Here is a tiny trained network, its code and every weight. The questions are about switching its units off for an input and a class, where a switched-off unit gives its printed mean instead of its output.

import numpy as np


def w(rows, s, z=0):
    codes = np.array(rows[::2]) - 128.0
    scale = np.full(codes.shape[1], s)
    scale[-1] = z or s
    return codes * scale


def f(y):
    return np.maximum(y, 0)


def log_softmax(a):
    a = a - a.max(-1, keepdims=True)
    return a - np.log(np.exp(a).sum(-1, keepdims=True))


def net(x, mask):
    res = np.array(x, float).reshape(1, 4) / 4 @ E
    y = f(res @ A[0][:, :-1].T + A[0][:, -1])
    res = res + np.where(mask, y, B[0][:, -1]) @ B[0][:, :-1]
    return log_softmax(res[-1] @ U[:, :-1].T + U[:, -1])


A, B = {}, {}
E = w([
[172,1,61,205],'x0',
[28,230,79,250],'x1',
[187,174,74,116],'x2',
[241,175,245,243],'x3',
],0.0067)
A[0] = w([
[188,102,150,55,215],'N1',
[77,114,136,82,74],'N2',
[127,70,108,119,109],'N3',
[105,106,60,112,75],'N4',
[95,156,83,174,172],'N5',
[126,111,86,37,53],'N6',
[119,200,123,111,100],'N7',
[162,154,146,139,27],'N8',
[155,171,141,82,117],'N9',
[192,80,62,168,64],'N10',
[154,65,90,175,239],'N11',
[161,160,39,79,114],'N12',
[190,190,190,167,132],'N13',
[104,148,135,131,185],'N14',
[70,165,147,148,159],'N15',
[176,129,147,123,133],'N16',
[54,163,1,119,97],'N17',
[69,160,110,144,107],'N18',
[148,131,160,198,78],'N19',
[125,193,172,71,253],'N20',
[179,162,115,146,81],'N21',
[81,195,85,216,117],'N22',
[56,91,109,130,76],'N23',
],0.014,0.0039)
B[0] = w([
[176,14,117,98,255],'N1',
[136,139,189,175,180],'N2',
[115,113,155,152,187],'N3',
[101,183,162,138,188],'N4',
[153,2,123,114,203],'N5',
[112,121,190,103,214],'N6',
[102,127,109,143,185],'N7',
[170,163,198,109,156],'N8',
[98,139,54,201,177],'N9',
[64,145,103,164,213],'N10',
[48,129,82,206,239],'N11',
[125,109,206,163,198],'N12',
[87,112,185,117,243],'N13',
[125,87,114,170,167],'N14',
[117,72,108,134,192],'N15',
[121,93,172,139,181],'N16',
[124,137,194,123,254],'N17',
[139,103,134,134,186],'N18',
[121,191,176,105,198],'N19',
[78,110,54,245,233],'N20',
[127,166,168,119,168],'N21',
[195,47,125,59,240],'N22',
[144,155,185,135,180],'N23',
],0.0091,0.0096)
U = w([
[174,51,151,102,94],'0',
[117,161,251,128,80],'1',
[76,119,107,181,110],'2',
[125,110,168,142,254],'3',
[125,121,108,123,163],'4',
[184,211,135,66,103],'5',
[148,219,125,97,98],'6',
],0.015,0.0083)

Each question gives the input, the list of numbers given to net, and the class t.
The units are the neurons (one row each of A and B). Each row of codes is followed by its name. A weight is (code - 128) times the scale printed after its matrix; where a second scale follows, it is the last column's (A, B and U).
mask holds one flag per neuron, in row order. A switched-off neuron (its flag False) gives its mean, the last column of its row in B, instead of its output. The means were averaged over made-up inputs and are rounded, as every weight is.
A unit's drop is (log p(t) with every unit on - log p(t) with that unit switched off) / (log p(t) with every unit on - log p(t) with every unit switched off).
The circuit of an input: a set's keep is (log p(t) with only the set's units on - log p(t) with every unit switched off) / (log p(t) with every unit on - log p(t) with every unit switched off). Starting from the 12 units with the biggest drops (on a tie, the unit counted first), units are removed one at a time, each time the one whose removal leaves the highest keep (on an exact tie, the one counted first), for as long as the keep stays at least 0.8.
circuit, biggest first: the units of the circuit, biggest drop first
k most important neurons: the k neurons with the biggest drops, biggest first
drop when u is switched off: that unit's drop, to one decimal
input [-7,-5,1,-3], class 2: circuit, biggest first : [N20]
input [6,-4,4,-4], class 2: 3 most important neurons : [N11; N10; N22]
input [-6,7,-6,-7], class 0: 2 most important neurons : [N22; N5]
input [-7,7,4,-4], class 0: 2 most important neurons : [N22; N5]
input [-3,6,-2,-7], class 1: 4 most important neurons : [N17; N1; N23; N4]
input [-8,-7,-1,4], class 2: 3 most important neurons : [N20; N9; N22]
input [-7,7,3,0], class 0: 3 most important neurons : [N22; N5; N11]
input [-1,5,-4,-4], class 0: circuit, biggest first : [N22; N5]
input [5,1,4,2], class 2: circuit, biggest first : [N11; N10]
input [-7,-6,0,-1], class 2: 2 most important neurons : [N20; N9]
input [6,7,-7,-8], class 1: 4 most important neurons : [N17; N23; N4; N1]
input [0,-3,0,-4], class 1: 3 most important neurons : [N22; N5; N6]
input [-7,-7,6,7], class 0: 3 most important neurons : [N1; N11; N10]
input [-2,-7,-7,4], class 0: circuit, biggest first : [N1]
input [-3,7,-2,7], class 0: 3 most important neurons : [N22; N5; N15]
input [-8,2,6,-4], class 2: 2 most important neurons : [N20; N9]
input [4,-1,-3,7], class 1: 2 most important neurons : [N19; N20]
input [-5,2,0,2], class 2: drop when N1 is switched off : 0.1
input [6,8,0,3], class 0: drop when N22 is switched off : 1.0
input [-7,2,6,1], class 2: drop when N20 is switched off : 0.3
input [3,1,-7,7], class 1: circuit, biggest first : [N19]
